Below are the code and all the weights of a small trained network. Each question names an input and a target symbol and asks about switching units off, where a switched-off unit gives its printed mean instead of its output.

import numpy as np


def w(rows, s, z=0):
    codes = np.array(rows[::2]) - 128.0
    scale = np.full(codes.shape[1], s)
    scale[-1] = z or s
    return codes * scale


def f(y):
    return y / 2 * (1 + np.tanh(0.7978845608 * (y + 0.044715 * y**3)))


def softmax(a):
    e = np.exp(a - a.max(-1, keepdims=True))
    return e / e.sum(-1, keepdims=True)


def log_softmax(a):
    a = a - a.max(-1, keepdims=True)
    return a - np.log(np.exp(a).sum(-1, keepdims=True))


def net(x, mask):
    ids = ['αζλξσω'.index(c) for c in x.split()]
    T = len(ids)
    res = E[ids] + P[:T]
    u = 0
    for l in range(2):
        r = res
        for j in range(2):
            rows = slice(2 * j, 2 * j + 2)
            q, k, v = (r @ M[l][rows].T for M in (Q, K, V))
            z = softmax(np.where(np.tri(T) > 0, q @ k.T / 2**0.5, -1e9)) @ v
            o = O[l][rows]
            res = res + np.where(mask[u + j], z, o[:, -1]) @ o[:, :-1]
        u += 2
        y = f(res @ A[l][:, :-1].T + A[l][:, -1])
        res = res + np.where(mask[u : u + 4], y, B[l][:, -1]) @ B[l][:, :-1]
        u += 4
    return log_softmax(res[-1] @ U[:, :-1].T + U[:, -1])


Q, K, V, O, A, B = {}, {}, {}, {}, {}, {}
E = w([
[128,76,126],'α',
[198,166,124],'ζ',
[93,200,124],'λ',
[3,120,174],'ξ',
[73,93,148],'σ',
[168,182,159],'ω',
],0.022)
P = w([
[236,252,49],'0',
[41,227,169],'1',
[80,192,150],'2',
[76,185,164],'3',
[92,170,164],'4',
[113,156,168],'5',
[105,154,184],'6',
[140,131,184],'7',
[134,127,196],'8',
[136,118,204],'9',
[148,105,216],'10',
[110,102,254],'11',
[110,84,225],'12',
],0.0097)
Q[0] = w([
[168,238,74],'0.h1',
[130,171,178],'0.h1',
[107,100,82],'0.h2',
[133,5,232],'0.h2',
],0.012)
K[0] = w([
[94,123,45],'0.h1',
[128,157,171],'0.h1',
[59,47,198],'0.h2',
[174,86,255],'0.h2',
],0.0094)
V[0] = w([
[217,120,87],'0.h1',
[73,199,5],'0.h1',
[24,150,203],'0.h2',
[43,2,133],'0.h2',
],0.0083)
O[0] = w([
[137,117,79,71],'0.h1',
[2,119,159,176],'0.h1',
[219,129,235,175],'0.h2',
[101,116,158,8],'0.h2',
],0.011)
A[0] = w([
[60,2,143,26],'0.n1',
[86,91,77,246],'0.n2',
[139,179,212,48],'0.n3',
[101,106,180,253],'0.n4',
],0.012,0.0017)
B[0] = w([
[31,124,226,157],'0.n1',
[12,189,37,130],'0.n2',
[208,144,54,250],'0.n3',
[255,7,13,196],'0.n4',
],0.0059,0.016)
Q[1] = w([
[171,88,122],'1.h1',
[168,191,129],'1.h1',
[78,255,104],'1.h2',
[213,248,154],'1.h2',
],0.0093)
K[1] = w([
[138,118,122],'1.h1',
[168,251,127],'1.h1',
[153,181,85],'1.h2',
[77,187,21],'1.h2',
],0.011)
V[1] = w([
[149,123,42],'1.h1',
[90,2,162],'1.h1',
[68,144,142],'1.h2',
[128,71,217],'1.h2',
],0.015)
O[1] = w([
[114,10,253,160],'1.h1',
[38,66,53,2],'1.h1',
[186,215,62,149],'1.h2',
[138,239,188,1],'1.h2',
],0.0063,0.017)
A[1] = w([
[204,132,1,65],'1.n1',
[177,251,213,141],'1.n2',
[140,116,55,210],'1.n3',
[180,197,79,2],'1.n4',
],0.0099,0.0041)
B[1] = w([
[43,173,4,229],'1.n1',
[23,130,175,255],'1.n2',
[217,226,219,168],'1.n3',
[2,95,91,194],'1.n4',
],0.0081,0.013)
U = w([
[163,148,67,250],'α',
[17,1,49,2],'ζ',
[40,106,39,150],'λ',
[160,235,162,98],'ξ',
[21,79,104,129],'σ',
[201,136,122,129],'ω',
],0.0082,0.0041)

Each question gives the input, a string of symbols that net reads in full, and the target symbol t.
The units are the heads (2 rows each of Q, K, V and O) and the neurons (one row each of A and B). Each row of codes is followed by its name. A weight is (code - 128) times the scale printed after its matrix; where a second scale follows, it is the last column's (O, A, B and U).
mask holds one flag per unit, layer by layer, with each layer's heads first. A switched-off unit (its flag False) gives its mean, the last column of its rows in O or B, instead of its output. The means were averaged over made-up inputs and are rounded, as every weight is.
A unit's drop is (log p(t) with every unit on - log p(t) with that unit switched off) / (log p(t) with every unit on - log p(t) with every unit switched off).
The circuit of an input: a set's keep is (log p(t) with only the set's units on - log p(t) with every unit switched off) / (log p(t) with every unit on - log p(t) with every unit switched off). Starting from all 12 units, units are removed one at a time, each time the one whose removal leaves the highest keep (on an exact tie, the one counted first), for as long as the keep stays at least 0.8.
units of the circuit, in order: the units of the circuit, biggest drop first
unit that matters most: the unit with the biggest drop
k most important neurons: the k neurons with the biggest drops, biggest first
top k neurons in layer l: the k neurons of layer l with the biggest drops, biggest first
which heads matter: for each layer, one digit per head in row order, 1 if its drop is at least 0.15 and else 0, layers parted by /
input λ σ α ω ξ λ α σ ζ ω, target λ: 3 most important neurons : 0.n4, 0.n3, 1.n1
input σ σ α ξ σ, target ω: which heads matter : 11 / 11
input ζ α λ α ω α λ ξ ω λ ξ ξ ω, target ζ: units of the circuit, in order : 1.h2, 0.h2
input λ λ λ ω ξ, target ξ: units of the circuit, in order : 1.h2, 0.h2
input α λ ξ α ξ λ, target α: which heads matter : 11 / 01
input σ ξ ζ λ ζ, target σ: units of the circuit, in order : 1.n2, 1.n4, 0.n4, 1.h1
input ω σ ζ λ λ ζ, target ω: top neuron in layer 1 : 1.n1
input ξ ω ω λ ζ ζ, target ξ: units of the circuit, in order : 1.h1, 0.n4
input λ α λ ζ, target λ: which heads matter : 10 / 01
input σ λ ω, target σ: which heads matter : 01 / 10
input ζ λ ξ λ ξ α, target ω: units of the circuit, in order : 1.n2, 1.n4
input λ ω σ ω σ, target ξ: 2 most important neurons : 1.n4, 1.n1
input ξ ξ ξ ξ σ, target ω: units of the circuit, in order : 0.n4, 0.h2
input σ λ α λ ξ ξ ξ σ λ λ, target σ: top neuron in layer 0 : 0.n3
input σ λ ζ ξ λ λ σ ζ, target σ: 3 most important neurons : 1.n2, 1.n4, 0.n3
input ζ σ α ζ σ λ λ ξ ω ζ ξ ξ λ, target ζ: which heads matter : 01 / 11
input ζ ξ ξ, target ω: 2 most important neurons : 0.n4, 0.n3
input ξ ξ λ ω λ λ α λ σ ω α, target ξ: 3 most important neurons : 1.n4, 1.n1, 0.n1
input ω σ λ ζ σ ξ ω ξ α, target ω: which heads matter : 11 / 10
input λ λ ξ ξ ζ ξ α λ α λ ξ ζ ω, target λ: 2 most important neurons : 0.n3, 1.n1
input σ λ λ ω ω, target σ: top 3 neurons in layer 1 : 1.n2, 1.n4, 1.n3
input α ω ζ λ σ α λ ξ σ λ σ α ω, target α: unit that matters most : 0.h2
